Each row, then the group of its hidden value:
[ -70 -273   31 -106  159 -106   10  127  -31  134 -295  221  218 -144
  -69  -64 -260    3 -186 -134   70  387  -43  170  250   65  149   61
 -120  -99  -21  -28   91   -6 -157  -76  142   64  -32  -61   -2  193]	G
[ -30   90   52  147   27 -106  -46  -75  -31  -84  -19   14 -155  106
   92  -40  -71 -163   88 -103   31  -56  -23    0    0   31   35  112
   25   37   53  -88   81  -14   -9    9  -39   24  112   26   98  -51]	K
[ 152 -134  138  101   34  -27 -127  -65  -80  -42   45   46  133  -54
  -96  356 -127   38 -229   71  224    2 -118  -32  139   92  113  -31
   44  114   74   89 -200  -26  -36 -123   91  -25   24  -24  -47 -198]	S
[-145  -90   11   44 -157  -65  -42  113   60   90  403   95  151  179
  254   25 -176   49  201  -19  230 -196   -5  179  127  338  157 -176
  309 -361 -129 -184  -32  388  -53 -108  220  404   -5  -52  -44   54]	Z
[ -56  226  198   47  -65  -92   97  -65    8 -147   69   12   15  -12
  137   67  -73   63  166   40   24 -104   27  -59   25  109  -63  -33
  303  -16   42 -131 -101 -153   36  -38    2  112  -31   91  138  -78]	B
[ 143 -237  287  118 -208  186  -53  -24 -129  -10  188 -137 -114  322
  -20  260   39 -158  -89 -153   38 -228 -239 -123   81  166  -30  148
    2  145  188   34  -44   16  110  -73 -103 -165   73   20   19   16]	S
[  98   69  -25  139  -36   30   39  147    4   16  105 -124  -71  318
  230  136   13 -148   37 -175  126 -247  -95  -20  161  133   80 -139
  224   97  183    4 -184  -62  194   97 -182   23   15  -19  164  -76]	Z
[  62 -380  228  258 -160 -169   29 -213  -89  -76    1   90   40   31
  -19    9  -59  109 -177 -191   -4   51 -232  248  188   91 -158   32
  161  120  -37   50 -100  -84 -159 -342   77  -50   53   33   80  -22]	P
[ 88 -88 133  26 -47  32  98  75 -94  -7  11   3  -3  99  65 183 -24   7
 -38 -87   0   4 -84 -30 163  58 -37  28 104  92 127 -48 -95 -98  -6 -70
 -28 -78  24  -5  63  53]	K
[ 182  112   21   19  -18  242  147   37 -134   27   90 -144    1  101
  170  239   41  156  -40 -125  130 -102  -22 -219  312  102  100 -234
  159  235  -15   35 -115 -224   87   65 -173 -153  159  -91  134  -41]	B
[  -7  275 -125  226 -121   50 -208  173 -232 -250  211 -208   -1  402
   56  107  107 -193  207 -171   59 -494  -48  -30   34   53   98 -133
   17   72  -20  -63   67   15  156   80 -310   20  170  -32  161 -151]	K
[ -41  154   82  103   12   14  -69  -78  -94 -117  102  -13 -102   76
   58   39  -66  -24  103  -93   45 -129   16  -72   77   77  103   24
   11   30  -56  -68  129  -50  -19  -34  -29   55  123  -58  105  -70]	N
[ -29  -87   95  -34   43   96   26  163 -102  -30  -76   32  -27   62
 -114    4   13 -177  -79 -149 -116   93  -50   32   44  -11   12  101
 -194   64   12  -93  121  -30  -55  -23  -54 -170  -19  -33    0  192]	M
[ -49 -144  280  185  -45 -211  -61 -315  -74 -192 -255  100  -18  -25
  -34 -136 -276    9 -127  -65   36   63  -80  101   57   33  -16  298
  -68  -16  -69  -95  288  -60  -70 -226   80   87  143   46  198  -74]	Z
[-137  370 -338  115  389 -215  137  -89  104   26  -83  239  -86 -356
  208 -353  -79  106  120  -77   89  338  264  172  137  -94  168 -320
  109   40 -396 -124   65  -68 -303   53  107   76  154 -120   33  -22]	K
[  15   24   22   89 -112   97 -135   17  -51   68  534  -54 -142  263
  228  298  -11  -32  225  -82  194 -314  -50 -100  109  289  195 -116
  214  -79   60  -32 -123  220  -21  -20   95  178  109 -106  -61  -86]	K
[-283 -117  123  261 -376 -177 -145   -9  -87 -216  304   41    8  336
   15 -325    7 -265  323 -101  -85 -318 -100  320 -246  146 -185  170
   53 -313 -230 -346  309  478 -105 -192   40  175  117  161  -42  167]	Z
[  20   93  -36   16   17   11  121  326  -65 -102  -42   -1   46  152
   39   75   47 -174    6   -9  -68  -60   25   70   -1  -71  -57  -23
   16   24   63 -215  -30   19   45   25 -105  -93  -48   10   40  103]	P
[ 227 -147   42  110   59  -31  194    5   28   44 -250   32   64  -47
   34   86  -43  -88 -315   70  151  202  -85   21   70  -71  -79  -13
   66  220   60  -57 -181  -31   20   25  -44 -274   77  106  -17  -11]	Z
[-190 -118  144  210   30 -169  -63 -177   19 -128    3  177 -112  -64
 -127 -336  -58 -153  -26 -174 -116  110  -55  292  -69   13  -54  123
 -120  -27 -238 -103  236   82 -221 -216  105    2    8    9    8   96]	M
[ -67  138    4   35   -8  -44   51   95  -33  -71   53   14 -119  109
  128   -4    7 -170  173  -40  -41  -48   42   -1  -70   20  -15   53
   59  -30   36 -216   40   63  -41   42  -10   -8   55   37   17   67]	P
[ -42    4  228  206   -5  -78 -150 -247   14  -84  174   31 -305  136
   53   22 -110 -181   76 -108   44 -149  -76  -32  -39  127   72  228
    5   10   83  -30  114   50  -27 -103   77   98   81  -18   65 -117]	N
[  57  -93  241  335   50 -168   79 -418   95 -170 -302   64  -76 -178
 -129 -295  -63 -112 -337  -56   37  174 -130  162  -62  -73 -154   75
  -15  284 -183   21   44 -178  -38 -132  -58 -253   70  159  121 -124]	M
[   3  -88  142    8  -12   96   87  -14  -70   48  -81    3 -214  153
   79  -75  -62 -177   18 -159  -49   74  -36  -92   52   29    7  259
 -135   36   51 -152  258   37  -19   26  -42 -128  165   -3   51  198]	B
[ -11  244  266  298   34 -324  -63 -264   40 -441 -105   99 -199 -118
 -160   14  -26 -309  -24  314  -80  -65   26   50 -469 -215 -255  347
  -19  112   66 -260   12   24  -61 -135   72 -117   -8  245  -12 -264]	Z
[  -2  -77  177  -72  -96   94  158   93  -10   56  -93  -34   17   77
   32  -12   12 -176    1  -65  -25   91  -83  -77  -21   88  -94   84
   48   43   95 -138  -28  -17   50  100  -81 -191    2  150  -18  210]	G
[-115 -269  147  367   41 -340   54 -222   39 -219 -193  280  134 -260
 -280 -450  -22   -5 -292 -146 -143  278 -135  571    7 -123 -264  -35
  -17  118 -384  -22   56  -65 -295 -404   82 -123  -81   83   33   52]	M
[  39   69 -120   93  122  -31  -46  213 -117 -100  -36   36   96   95
   16  114  -77  -32  -82  -77   78  -66   24  103  188  -32  151 -109
  -47   35  -39  -65   31  -18   -5  -48  -57   47   38 -138  102  -57]	Z
[   3   95  -12   97   46  -65    3  140  -81 -135   20   20   -9  102
   49  106  -17  -69   16  -72  -16  -93    4   78   75  -11   30  -43
   52   45   39  -99  -38  -61  -14  -63  -40   21  -11  -55   98  -44]	P
[-358  224  266  156  -27 -335 -235 -181  -11 -422  -28  198  -41  -83
 -203 -285 -201 -277  227  178 -121  -86  100  172 -425  -44  -87  413
 -167 -294 -178 -375  439  235 -146 -182  179  237   -9  163    1  -40]	S
[-291  189  124   29 -126 -149 -128   -5   35 -120  324   80  105   34
  100  -55 -119  -16  357   -4   67 -206   36  100  -64  279   73  -97
  273 -303 -112 -175   -1  150  -63  -68  146  369  -82   59   10  -21]	G
[  47  174  -41   88  178  -84    0   29 -104 -142 -249   -2 -130   21
   33   52  -49 -135  -45 -110  -29   55   29  -42   64 -119   69   81
  -98  188  102  -57   60 -226   -5   47 -120 -109   96  -40  167  -87]	P
[  75  -33  107   36   29  -23    7  -78 -130  -59 -133   -5  -32   17
   74  170 -130   63  -80 -111   60   44  -50  -80  194   54   88   61
   19  120   87   -4   10 -194  -33  -64   -4  -27  116  -52  149  -74]	P
[ 132 -236   78   -6   69   81  173  213  -24  138 -173   47  -51  157
   44   55  -56 -168 -198 -152  -12  159  -99   29  195  -20   -9  136
  -76   99  178  -64   16  -17   43    5  -68 -174    4  -38   41  215]	B
[ 129  306  137  179   37  196   37  -74  -69 -245   82 -191 -154   89
  -31  151  136  -69 -105  -76   -5 -268  -22 -170   33  -15   26 -149
   17  353  -38   37  -61 -313  166   32 -262 -242   24  -39  194 -203]	M
[ -79   27   65  263 -452    9 -223 -231 -138 -107  465 -214  141  356
  260   30  -57   83  304 -125  339 -551 -152  -28   81  436  113 -242
  377 -148 -223  -50    9  247   93  -26  -73  265  310   95   97 -199]	Z
[-139  151  -24  -97  246 -221  117  -48  -44  -36 -298  238   90 -332
  110 -103 -262  242   53  -62   -1  379  167   69  246  -17  126  -30
   65  -61 -122 -118  113 -251 -244  -82  167  170   48  -88  154   39]	Z
[   3    9   88   99   32  -18   31  152 -103 -128    9   39  -50   79
 -109   56   99 -153  -14 -138 -165   -6  -73   90   31  -72 -114   43
  -28  146   78  -49  -52 -133  -51  -90 -101 -161  -68    0   31   77]	S
[-106  -62  345  339 -178 -240 -212 -445   20 -319  221   98    8 -129
 -199  -47  -60  -74  -40  143   73 -140 -127  183 -281  113 -141   90
   98   -7 -223  -79  -17  160 -169 -302  195   36   16  187  -86 -241]	M
[ 113 -175   51  204   95 -218  -61 -240   38   58 -184   99  -13  -86
   45   30 -183  -76 -198  -42  244  192 -132   60  106   55   70   55
   81  133   73   83 -131  -23  -73  -31   73  -35  140   73   11 -161]	B
[ 100 -245  307  435 -150 -175  -32 -530  119 -104   84   42  -81  -79
  -74 -117  -20 -100 -252   32  186   -9 -237  157 -136  101 -187   29
  186  209 -158   53 -157   87  -79 -209   80 -177  112  219  -64 -216]	G
[  99   -9  251  -50  -40   79  245  109   54   26 -103  -19   24   84
  107  123  -73  -68  -88   35   34   19  -49 -109   84   68  -86   74
  173   58  194 -126 -113 -115  165   42  -67  -89  -83   95   97   95]	N
[-109  177  117  285   95 -259 -101 -112   17 -321  145  193 -166  -77
 -137  -73  -12 -192   59  130 -103  -72   62  213 -252 -140 -121  161
  -37  -12 -119 -212   94  131 -187 -234  142   44  -35   30  -47 -129]	B
[  29  -42   95  -85  -10   93  130  156   14  101 -162  -36   54   96
   71   12  -60 -189  -49  -63   71   92  -58  -91   53   91   22   46
   25   26  125 -108  -22  -16  115  164 -104 -126    6   99   23  163]	G
[-338  371  -21  158  -46 -170 -208 -111   45 -136  544   70 -208  165
  308 -127 -132  -12  552 -118   82 -386  144   91  -26  292  229 -104
  269 -345 -189 -203  176  230 -110  -81  182  553   65 -119  104 -125]	Z
[ -47 -308   86  -97 -106   76   61  340   19  166  111   75  169  168
  -13   52  -24 -213  -40  -73   30   61 -126  149   42  175   -4   -3
   29 -162   75 -144  -85  278  -15   -5   67  -21 -132   48 -160  308]	M
[ -84  197   30  102   33  -53   -7  -13  -51 -130   55   35  -50   38
   74  -63  -61  -40  131  -55   16  -80   59   16   36   30   49  -10
   49  -19 -102 -141  125  -16  -36  -26  -24   75   83  -22   98  -22]	B
[  41 -115   30   30   11   47   54  376  -70  -57 -108   18  163  159
 -157   45   55 -264 -168  -70  -68    5 -100  153   26  -65  -74    8
 -109   62   74 -105  -42   34   73   -4 -150 -186 -125   35  -17  173]	G
[ -32  185  -13   71  -22   41   74   82  -90  -95  162   -7  -77   81
   93   16   82  -49  170  -54  -44  -91   51  -20   13    7  -32  -74
   85   45  -86 -169   26   12  -66    2  -59  -63   95   -7   13   55]	K
[ -85   38  290  -18 -128    3 -118  -78  -16  -50  225    4  -61  148
  110  196 -200  -69  181   50  127 -207  -27 -152  -20  260  116  194
  120 -196  134 -142   72  133   52  -43  138  245   20   28   29  -51]	N
[-119   87 -116  -17   38    6   37  181  -32   70  118   75   30   89
  169  -94  -73  -41  189 -116   68    7   78   65  133  109  136 -108
   65 -153 -129 -178  118  154  -80   48   28  134   89  -73    3  155]	B

New part:
[ 220 -131  111 -194  -96 -177  125   12  -39 -169  197  190 -295  195
 -122    0  427    4  -93  293  -31 -286  -89  177   68  -62 -123  121
  193 -138  178  -53   15    1  208   -3  228 -176  -25  -19  -74  107]	ZR
[ -49  -88 -156  118   34  -11  221   43 -133 -110  100  -81  184  204
  -86   22   22 -139  -78  -29  -91  -86   17  136  -60   56 -131 -207
  109 -116  -58 -136   47 -110   23  129  118   91  -26  122  -56    8]	FB
[ 252 -156  103  -36   22 -207  134  -61  -37  -36  130  -54 -275  310
 -142  -12  207   93  -94   70   27 -314 -127  144   10  -14   24   15
   -6  -99   43  -84  -15   33  127  -29  264 -106    6    8  -15  -99]	FM
[ 164  -20  101  -44  -59  -75  -30  -93   11  -59  -26  -61  -67   99
   27  -28   98  -61  -43   71   67  -59   -7   98   11 -124  -62   26
  117   36    5   29  -25  -46   89 -105  100  -84  -51   11   50   44]	SM
[ 175  -56  115  -63 -120  168 -288   12    2  135  -60 -131  -29  196
   46  -75  143  -23  -25 -108  241 -106  -37  -28   66 -100 -150  208
  -46 -135  -79   79 -138  171  199 -112   70   17  -73 -273   62  -85]	LQ
[ -45   74   57   34  151   72   60    2    6  -40  -21 -135  103  118
  -32  -17  -49  -93   38 -147 -139  -81    1   96  -18   86  -26 -159
  -39  110    9  -10    3  116   44   58   -4   21   96  -58  -31   98]	HL
[  62  -12   13   27  106   39  -20   11  -62  -14  -29 -153   84  117
  -30  -45  -75 -128    3 -186  -15  -93   61   87  -61   45  -98  -52
  -70   20  -26    8  -23   13   53   30  152  -38   27 -131   19  -46]	HL
[-183  -81  -72    4   48   88 -134   10  -46   77  -85 -178  296   51
   70   12   34  -24    9 -155   45   65   74  -78  -33  112   75   41
  -77 -101  -64    6  -31   51   40  230  101  153  124 -112 -165    5]	CN
[ -22   -8   57 -109  -28  -15 -144  -59   97   -2  -65 -117 -104   38
   77  -11   52  -35  -12   87   44  110  -92  -29   48   -1   21   75
  102   70   71  -50   86   40   10   45    9  -35  -80  -52  149  115]	RG
[ -19 -311 -107  219   -3  -50  247   82 -135  -56  212 -158   76  354
 -167   62   59 -187 -174  -18   59 -107 -126  200  -89  -56 -207 -256
  120 -201 -130 -292   34 -175  109   68  208  152 -124   76   88   24]	JF
[  21   29   36  -16    9  -29 -119  -97   92  -54 -124 -156   51   14
   71  -15  -26  -61   47   -6   70   93   22    7  -10    2   -2   58
   79   86    4   17   11   28   13   34   83  -15    2    2   68   50]	HL
[ -83  326  157 -173 -139  -81 -250 -123  123   91 -241   80  220 -264
  205    6  140 -175  110 -163  -65  192  139 -114  110 -177   45  183
  138  193  -53  363 -110   58   24   83 -211  106  156   12 -299  206]	SM
[-283   99 -285 -111  -69  -80  165 -155 -122  107 -138  -24  180   28
   94  -29   -8  144  -57 -109 -100  175  211  -91   76  178  170  -24
    6  -35  -75  -92  176   22 -143  435 -220  183  226  303 -438  -99]	JF
[-114 -128  136 -134 -145  192 -135   27  -52  103  -35  -15  156   48
   79    1  222  -84  -73  -21  115   44   39  -12   68 -117 -107   66
   37  -62  -61  -31  -88   46  219   47  -98   95   95 -195 -147  203]	CN
[   5   14  -52  194  268  149  -44    0 -109  163 -182 -460  266  172
  -19  -71 -421 -162   20 -558   63  -31   75  -26 -169  161  -19 -146
 -305   60 -232    2  -91   18  -44   46  152  120   66 -159  107 -272]	RG
[  65   53   96   -2   54   43  -74   31   26  -52  -18 -102   66   58
    1  -11   23 -169   30  -86  -68  -78  -36   58  -23   -9 -100  -37
   43   56   21   60  -45   25   63  -33  100  -47  -34 -139   88   84]	HL
[-340 -180    1   40  242   -1   43  170 -130   39  177    6  257   95
 -139   50   86 -247   -6 -316 -183  -66  127  211  -51   60  -84 -183
 -183  -29   34  -40   45   95  170  393  125  164  285 -291 -381  271]	SM
[ -44  -46 -201  169   72   -1  314   57 -206 -165  120  -38  323  201
 -107   19    9 -162  -62  -86 -185 -169  120  196  -87   72 -158 -294
   90 -128  -77  -81   17 -134   19  143  134   91   43  162 -194  -11]	RG
[-205  -95 -171   52  104  262  -80  119  -86   52   21 -234  259  211
   17   -8    1   48  -15 -121  -76  -56  -34  -65  -12  265   33 -102
 -123 -186   -2 -128   56  154   -2  233   64  118    8 -187  -22  -44]	LQ
[ -21  -86  -85 -142 -122  -77   23 -148 -120   51  -57  -32   16   83
  102  -41  139  133 -130  105   58   34  106   -7   42   -9  120   50
   47  -78  -10  -54   75  -92    4  115    8  -24   56  114 -194  -57]	ZR
[-121  182  -79 -180  -44  203  198   34 -324   22 -126  116  526 -118
   85  -40   71  -67  -27 -259 -316 -147  368  -62   -5  139  -34 -108
  -66  -46  -97  137 -123 -103   10  212 -144    8  334   -1 -561  -51]	FB
[ 186   74   46  -87 -101 -156   38 -143   47  -96   -9   12 -207  115
   24  -46  126   -3  -47  172    7  -44  -34  115   69 -108  -46   30
  203   68   64   11   70  -13   27  -86   11 -118  -97  149   55   38]	HL
[-115   75 -121  -96   10 -193  243   23  -79    5   12  -25   15  -11
  -51   58  -13 -105  -60 -120 -301   -5  -63  -88  -19  180   55 -115
   90    9    3 -143  131 -174 -181  320   18    8   21  150  -62  -61]	FM
[  72   36 -155 -124  -92   42   16  -22 -245   88  -76  -18  101   59
   47 -106  -39  -82 -105 -192   -4  -47  218   -3   -5   25 -138   45
  -42  -97  -86   24   23 -128  -19   99   23  -64   -1  -37 -145 -231]	FB
[ 123 -236  287   12  118   32   36 -109   46  -76   61 -216 -141  282
  -17    0  155  141  -86  222   73 -200 -168  186  -10  -66  147 -158
  -28   83   84 -124  -40   81  203 -218  145 -116   45  -92  122  205]	SM
[  31   86   33 -104  -69   65  -10  -31  -81  -21  -11   28   82   41
   75  -50  123  -51  -49   19 -126  -74   78   74   52  -54  -53  -69
   73   32   37   67   12  -14   46  -25  -74  -90    5  -46 -103   86]	HL
[-105  188 -232  -23   22  149  334   46 -333 -142  -36  106  583  -26
   19  -27   20  -84   -6 -187 -398 -201  378   57  -45  193  -88 -253
   16  -88  -69   91  -48 -128  -51  233  -51   14  263  152 -531  -73]	SM
[-120  132  -50 -114 -156 -243  274 -170  130 -172  -46   34  -80  -31
   72   93  158   21  -53  361 -193  187 -166  -54   87   29  144 -101
  445  126   70 -174  187 -149 -151  153 -185   44  -57  503   22  225]	ZR
[  79  321  158 -155 -160  110 -164  -36   89   53 -120   52   25  -17
  132  -48  180 -115   39  -26  -89  -13  -57  -64  152 -129  -84   90
  174  101   -9  239  -90  149   71 -125 -265   25  -60  -32  -25  144]	FB
[  48 -180  135  -41  -59  -97 -221  -56  182   97   -5 -240 -320  189
   20   19   96  -33  -76  107  255  119 -315  -39   37  -92   24  143
  104   -2   18 -155   65   49   78  -33  118   33 -213 -108  372   85]	JF
[ -65   40   47  -85 -105 -131  -47 -106   71   72  -28  -41  -32   63
   81   32  199   63  -47   72  -51   43 -107  -55  100  -51  163   17
  117   10    5   13   44   37  -10  100  -85   72    7   98 -103   97]	FM
[ 113   41   29  -97 -133  -41    0  -81    5   12  -33  -34 -105  137
   40  -34  157    6  -71   87   46  -41  -75   -2   70  -58  -29   70
  149  -36  -13   -6    4    7   51  -38  -26   -7  -79   81   24   -9]	CN
[-102  -90   66    9   55  -37  -40    5   37   83  -51 -176   93   75
  -40   46  -14 -104   15 -216   37   34  -37  -37  -21   47    1   10
  -56   10  -88  -81  -32   55   57  199   82  130  117  -87  -48   29]	FM
[-286  383 -226   73  234  204  242  192  -94  117 -135 -151  365   54
 -146  -20 -370 -314  147 -745 -372  -12  102 -117  -32  411 -223 -194
 -172   70 -193  -40   17  227 -142  477 -234  314  228   -2 -205 -163]	LQ
[  87   -5  112    9  159 -289   84 -190   48   38   68 -103 -284  276
  -54  -40  108  137  -62   17  -44 -156  -94  207   46  -55  239 -101
  -73  121   81   40   92  146   53   -5   73  -22   88   97 -121   52]	SM
[ 142    4  132 -105 -155  -70  -99  -70  165  -13  -86  -95 -204   87
   18   14  133  -48    1  102  162   45 -184  -74   71  -66  -84  197
  208   10  -14  -65  -26   56   76  -34   37    4 -114   35  207   36]	LQ
[-156  122  -37  142  214   98 -125  -56  -18  210 -207 -387  277   65
   80  -49 -347 -136   40 -493  -17  128   63  -58  -78   93  100 -157
 -233  159 -183   74  -13   74  -95  112  -56  183   89  -96    4  -94]	SM
[ -55  -91   18  -92  -79  -97  -32 -137   25  -15  -32  -65    4   77
   99   18  207  116  -71  206   49   56  -31   -3   49  -30  174   38
  122  -27   43  -41   53  -21   39   78   35   18   34  106 -101  112]	ZR
[-352  307 -161   67  -67  140 -154 -152   99  161 -415 -381  542 -219
  336   45 -300  -88   58 -222  -77  485    3 -380  -19  120  258 -114
  131  179 -241   57   18 -124 -319  176 -332  300  -27  262   69    0]	ZR
[  33  208  123  -87 -165  209 -248    0   82  118 -119  -54  118   61
  140  -35  188  -42   32  -70    7  -21  -85 -121  140  -86  -54  106
   93  -20  -66  187 -130  207  100  -91 -211  105  -57 -122  -21   80]	LQ
[-106 -146   10   43   60  -81 -187  -57  167  -21 -127 -258   80   40
   19   54  -25  -91   75  -48  243  207  -52  -63  -56   60   25  177
   56   -6  -43  -79   -4   66   60  202  233  161   43  -27   92   68]	ZR
[ 243 -186  375   24  -87  -60 -296   47  254  -95   70 -179 -113  105
   11  122  330 -130   11  250  141 -132 -422  -32   -9 -201  -11  126
  237  -53   56   37 -197  -28  195 -277  347  -72 -260 -237  434  231]	FM
[-118  -20  -39  -10  -29   22   -5    1  -45   47  -35 -119  219   47
   50   41   64  -26  -32  -85  -97    2  -13  -77    2   66   72  -70
   24  -60  -61  -37   -6  -38  -27  166   12   88   46   -1 -104   10]	FM
[  12  -91   49  -13   65  219 -266  104  -90  155  -69 -204  207  125
   19  -54   14 -119    6 -319  136  -99   54  -52  -48   51 -104  125
 -205 -138  -95   90 -155  119  162   53  185   69   55 -394  -34  -98]	CN
[-313   40  -48  -20  101 -111  132  -12   93 -145  -90 -123  261 -163
   44  136  -49 -151   63   19 -247  219  -44  -99  -64  192  140 -142
  189  144   46 -133  108 -138 -148  344   30  100  112  177  -26  245]	RG
[-199  233 -239  -60    3   -6   53   15  -74   58 -129  -20  243  -44
   29  -25 -100 -163   48 -304 -165  128  159 -100   19  182  -75   22
   32  -10  -83   42   81   31 -123  376 -118  173  104  108 -239  -92]	ZR
[ -65  165  -81 -133   13 -177  238    6  -63  -39   -2   35  -31  -33
  -34   25    5 -151  -47  -71 -313   -8  -46  -40   -1  134    6  -97
  144   75   43  -66  126 -154 -148  231  -31  -32    0  163  -44    7]	FB
[  10  -13  100 -174  -78  -90   -8   41    4  -14  111  137 -144   95
  -46    8  321  -94  -51   79  -73 -104  -78   81   95  -68  -92   90
  130  -51  104   17   22   71  153   97   21  -15   11  -89 -120  183]	ZR
[  77 -142  296 -158 -108  -37 -344  -73  131  230  -89 -181 -245   74
   93   -8  160  -36  -76  -28  278   84 -205  -91   63 -194   57  234
  -16   44  -28    9  -73   61  162  -97   50    0  -74 -275  194   98]	JF
[  13 -178   -7 -128 -232 -184 -122 -182    7   20  -26  -34  -26   43
  148   28  282  174 -121  288  131   82  -12  -52   75 -124  194  128
  167 -114   21  -48   58 -132    7   66   87  -41  -43  118  -98   22]	FM
[ 229  252   -3 -134 -112   -4  150  -98  -93   28 -111  -67  -74   93
   73  -71   25   40  -92   -3 -169 -162  -79 -100   40   54   44  -48
  117   28  -45   47  -22 -106 -114 -133  -99 -125 -117  173   82 -204]	CN
